Below is a small trained network, with its code and all its weights. Each question gives an input and a class and asks what happens when units are switched off, that is, made to give their printed mean instead of their output.

import numpy as np


def w(rows, s, z=0):
    codes = np.array(rows[::2]) - 128.0
    scale = np.full(codes.shape[1], s)
    scale[-1] = z or s
    return codes * scale


def f(y):
    return y / 2 * (1 + np.tanh(0.7978845608 * (y + 0.044715 * y**3)))


def log_softmax(a):
    a = a - a.max(-1, keepdims=True)
    return a - np.log(np.exp(a).sum(-1, keepdims=True))


def net(x, mask):
    res = np.array(x, float).reshape(1, 3) / 4 @ E
    y = f(res @ A[0][:, :-1].T + A[0][:, -1])
    res = res + np.where(mask, y, B[0][:, -1]) @ B[0][:, :-1]
    return log_softmax(res[-1] @ U[:, :-1].T + U[:, -1])


A, B = {}, {}
E = w([
[21,22,49],'x0',
[89,255,22],'x1',
[234,53,19],'x2',
],0.0061)
A[0] = w([
[139,38,201,95],'neuron 1',
[92,142,157,42],'neuron 2',
[147,47,196,103],'neuron 3',
[70,79,107,40],'neuron 4',
[54,104,75,118],'neuron 5',
[108,116,118,13],'neuron 6',
[82,238,2,75],'neuron 7',
[172,170,144,70],'neuron 8',
[62,83,76,55],'neuron 9',
[222,83,45,73],'neuron 10',
[146,122,114,74],'neuron 11',
[233,208,160,52],'neuron 12',
[69,88,94,94],'neuron 13',
[113,117,119,2],'neuron 14',
[194,97,66,85],'neuron 15',
[90,105,106,36],'neuron 16',
[75,147,174,22],'neuron 17',
[21,161,207,113],'neuron 18',
[131,135,134,53],'neuron 19',
],0.017,0.0021)
B[0] = w([
[217,145,96,206],'neuron 1',
[107,120,105,147],'neuron 2',
[206,151,93,201],'neuron 3',
[131,123,187,172],'neuron 4',
[122,113,199,190],'neuron 5',
[123,133,142,128],'neuron 6',
[242,144,57,248],'neuron 7',
[127,117,171,168],'neuron 8',
[114,125,201,187],'neuron 9',
[42,129,68,218],'neuron 10',
[119,125,120,131],'neuron 11',
[115,110,253,234],'neuron 12',
[122,130,190,177],'neuron 13',
[126,129,138,125],'neuron 14',
[64,124,81,189],'neuron 15',
[126,126,159,148],'neuron 16',
[90,97,90,167],'neuron 17',
[39,132,58,227],'neuron 18',
[124,122,131,124],'neuron 19',
],0.042,0.012)
U = w([
[219,155,110,254],'0',
[39,120,96,91],'1',
[125,115,246,61],'2',
],0.013,0.0014)

Each question gives the input, the list of numbers given to net, and the class t.
The units are the neurons (one row each of A and B). Each row of codes is followed by its name. A weight is (code - 128) times the scale printed after its matrix; where a second scale follows, it is the last column's (A, B and U).
mask holds one flag per neuron, in row order. A switched-off neuron (its flag False) gives its mean, the last column of its row in B, instead of its output. The means were averaged over made-up inputs and are rounded, as every weight is.
A unit's drop is (log p(t) with every unit on - log p(t) with that unit switched off) / (log p(t) with every unit on - log p(t) with every unit switched off).
The circuit of an input: a set's keep is (log p(t) with only the set's units on - log p(t) with every unit switched off) / (log p(t) with every unit on - log p(t) with every unit switched off). Starting from the 12 units with the biggest drops (on a tie, the unit counted first), units are removed one at a time, each time the one whose removal leaves the highest keep (on an exact tie, the one counted first), for as long as the keep stays at least 0.8.
units of the circuit, in order: the units of the circuit, biggest drop first
most important unit: the unit with the biggest drop
top k neurons: the k neurons with the biggest drops, biggest first
drop of u: that unit's drop, to one decimal
input [3,-7,-7], class 0: most important unit -> neuron 1
input [-7,2,6], class 2: top 2 neurons -> [neuron 12; neuron 18]
input [-8,4,-8], class 1: top 2 neurons -> [neuron 18; neuron 17]
input [2,6,7], class 1: top 2 neurons -> [neuron 10; neuron 15]
input [8,8,-1], class 0: top 3 neurons -> [neuron 7; neuron 12; neuron 8]
input [-5,-8,-6], class 0: top 2 neurons -> [neuron 1; neuron 3]
input [-5,1,-4], class 2: top 2 neurons -> [neuron 12; neuron 10]
input [-3,-6,-6], class 0: top 4 neurons -> [neuron 1; neuron 3; neuron 10; neuron 15]
input [1,0,1], class 1: top 4 neurons -> [neuron 7; neuron 12; neuron 1; neuron 3]
input [5,-4,3], class 2: top 4 neurons -> [neuron 7; neuron 9; neuron 4; neuron 13]
input [-8,6,-7], class 2: top 4 neurons -> [neuron 12; neuron 10; neuron 8; neuron 15]
input [-5,5,-6], class 1: top 2 neurons -> [neuron 18; neuron 1]
input [-8,5,-5], class 2: drop of neuron 12 -> 8.0
input [4,-6,-3], class 0: drop of neuron 9 -> 0.0
input [-4,-4,-6], class 1: units of the circuit, in order -> [neuron 18]
input [-4,3,5], class 1: drop of neuron 10 -> 0.4
